Each row has a hidden stage along a path, written after it and counted from one end. A new block has a new path.
-24.0  -9.9  27.1  12.7  14.3 -36.9  -9.6   0.8  23.4   8.1  -9.5 -30.0  23.4 -17.3 -11.1  26.2  -8.8  15.7 -27.5  -8.9  -4.2 -15.5 -16.4 -10.0 -19.9 -32.5 -18.0  -3.0  -5.1 -15.2 -10.1  33.0 -20.4  10.0   9.9
4
 -2.9 -30.0   3.4  27.7   6.0 -11.2 -18.8  -2.8  16.9   9.5   8.8 -20.5  34.1   3.8   4.3  10.0  -9.9  -0.5 -25.6  -9.8 -11.7 -15.6 -27.4  20.6 -27.3 -26.6 -19.0  17.7   0.3  -5.2 -12.7   8.6  -9.0  -5.0  -1.1
1
  5.6  -5.9  -0.1  15.8   2.3   0.8 -10.4  -4.1  21.0  -1.4   5.3 -15.1  19.8  -4.8  -1.2  23.2  -4.3  -1.0 -26.8  -5.1  -5.7 -31.0 -17.7  14.9 -31.1 -18.2 -19.5  10.2  -9.2  -4.4 -12.5  10.0 -20.2  10.2  -3.3
1
 -7.1 -21.6  -7.1  25.7  -1.2  -4.2 -11.4   8.6   8.5  15.5 -10.0 -19.0  14.9  -0.8  -7.5  36.2 -23.6  -0.1  -9.1  -1.9   1.9 -10.3   2.3   2.8 -27.8 -37.3 -19.6   2.0   0.1  -6.9 -11.6  22.6 -14.7   3.3   7.9
6
 -2.1  -8.2   7.5  26.5   3.9 -13.1 -14.1   3.8  10.2   6.6  -4.4 -23.2  17.8 -11.5   3.4  53.1  -3.7   8.6 -42.9 -20.6   2.9 -38.4 -18.5   3.4 -37.8 -28.0 -21.9  25.1 -10.3 -10.4 -12.3   6.0  -8.6  15.3   6.0
3
 -5.5  -7.0  -3.7  11.0  10.3 -23.2 -16.6 -22.2   7.0 -10.2 -14.4 -14.3  28.5 -10.9   2.8  18.5   3.5  -3.3 -18.7   2.5  -9.3 -18.3 -29.7  15.9 -36.3 -24.4 -23.7   2.0 -10.9  38.9 -20.5  43.9 -14.5 -10.0   1.6
2
 -8.1  -7.4  -0.2  30.4   1.3  -9.2  -5.8  -5.1  -4.8  10.9  16.8 -17.1   6.3  -5.1  -2.4  29.2   0.4  -6.7 -18.3 -12.4  -4.1 -26.1  -1.1   1.1 -35.4 -30.1   1.7   4.5 -12.9   4.5  -5.2  35.2 -11.2  16.0  -6.9
5
 -8.0 -13.2  -8.7  25.7   6.1 -18.9 -11.7   4.4  15.2  -0.5  -2.8 -31.0  20.9  -0.2  -5.0  40.7  -5.5  -7.9 -25.3 -23.3 -16.9 -11.2  -9.1   5.0 -42.7 -41.6 -29.7   7.2  -8.8  -0.5 -15.0  40.9 -20.9   5.5   2.7
6
  1.3  -6.1  -9.5  16.6  17.1 -31.9 -17.7  -4.2  10.7  12.8  -5.3 -18.0  15.5  -6.3   4.9  35.5  -6.9   9.8 -27.2  -8.4 -10.7 -21.0 -20.5  16.0 -46.8 -38.1 -20.7  11.0 -10.6  -4.1 -16.3  46.4 -18.4   4.1   9.3
4
-12.4 -23.0  -4.0  23.4  -0.9 -10.1  -5.7   0.5  14.6  11.4  -1.3 -27.0  28.5  -7.3 -11.0  29.4  -0.9  -0.4 -34.7 -15.7   1.4 -32.2  -8.8   4.4 -40.7 -33.6 -34.3   6.5 -15.2  -6.7 -15.1  15.9 -16.7  21.5   9.8
4
 -7.3 -18.3  -6.0  23.7   4.3   0.6  -5.6  -2.8  89.4  15.9  -7.8 -21.3  21.6  -7.4  -8.2  33.6  -9.2   3.0 -29.8   0.3 -11.0 -26.6  -5.8   1.6 -29.1 -35.9 -15.1   2.3  -2.2 -15.3 -14.9  17.8 -11.5  16.6  -1.4
4
 -2.9 -21.2 -18.7  22.2   5.4 -10.3 -14.8  10.2   2.6   1.0   3.5 -18.9  35.5  -4.2  -5.5  42.1 -19.4   6.2 -35.4   1.9  -2.1  -1.8 -19.1   8.8 -32.6 -39.8 -28.8  -4.0   3.2  -7.8 -14.9  38.9 -20.8  -2.1   3.4
6
  2.8 -10.0   1.2  18.7  12.4 -20.2 -16.3  -1.7  18.6  10.8   0.0 -22.7  61.7  -5.9  16.6   8.1 -11.5   2.5 -37.7   0.0 -10.3 -33.1  -2.6  10.7 -31.9 -31.6 -20.6   3.7  -4.0 -15.8 -16.3  23.4 -17.5  10.8   1.0
3
 -5.9 -23.0 -13.4  18.8  13.4 -22.5  -6.4  -9.6   7.4  -0.8   0.2 -18.3  24.1 -12.1  -6.1  29.8 -12.8  12.1 -28.5  -8.6  -9.8 -17.3 -25.6  10.0 -41.1 -24.6 -19.7  12.6  -6.4   2.8 -15.8  34.1 -19.3  -3.8   0.5
4
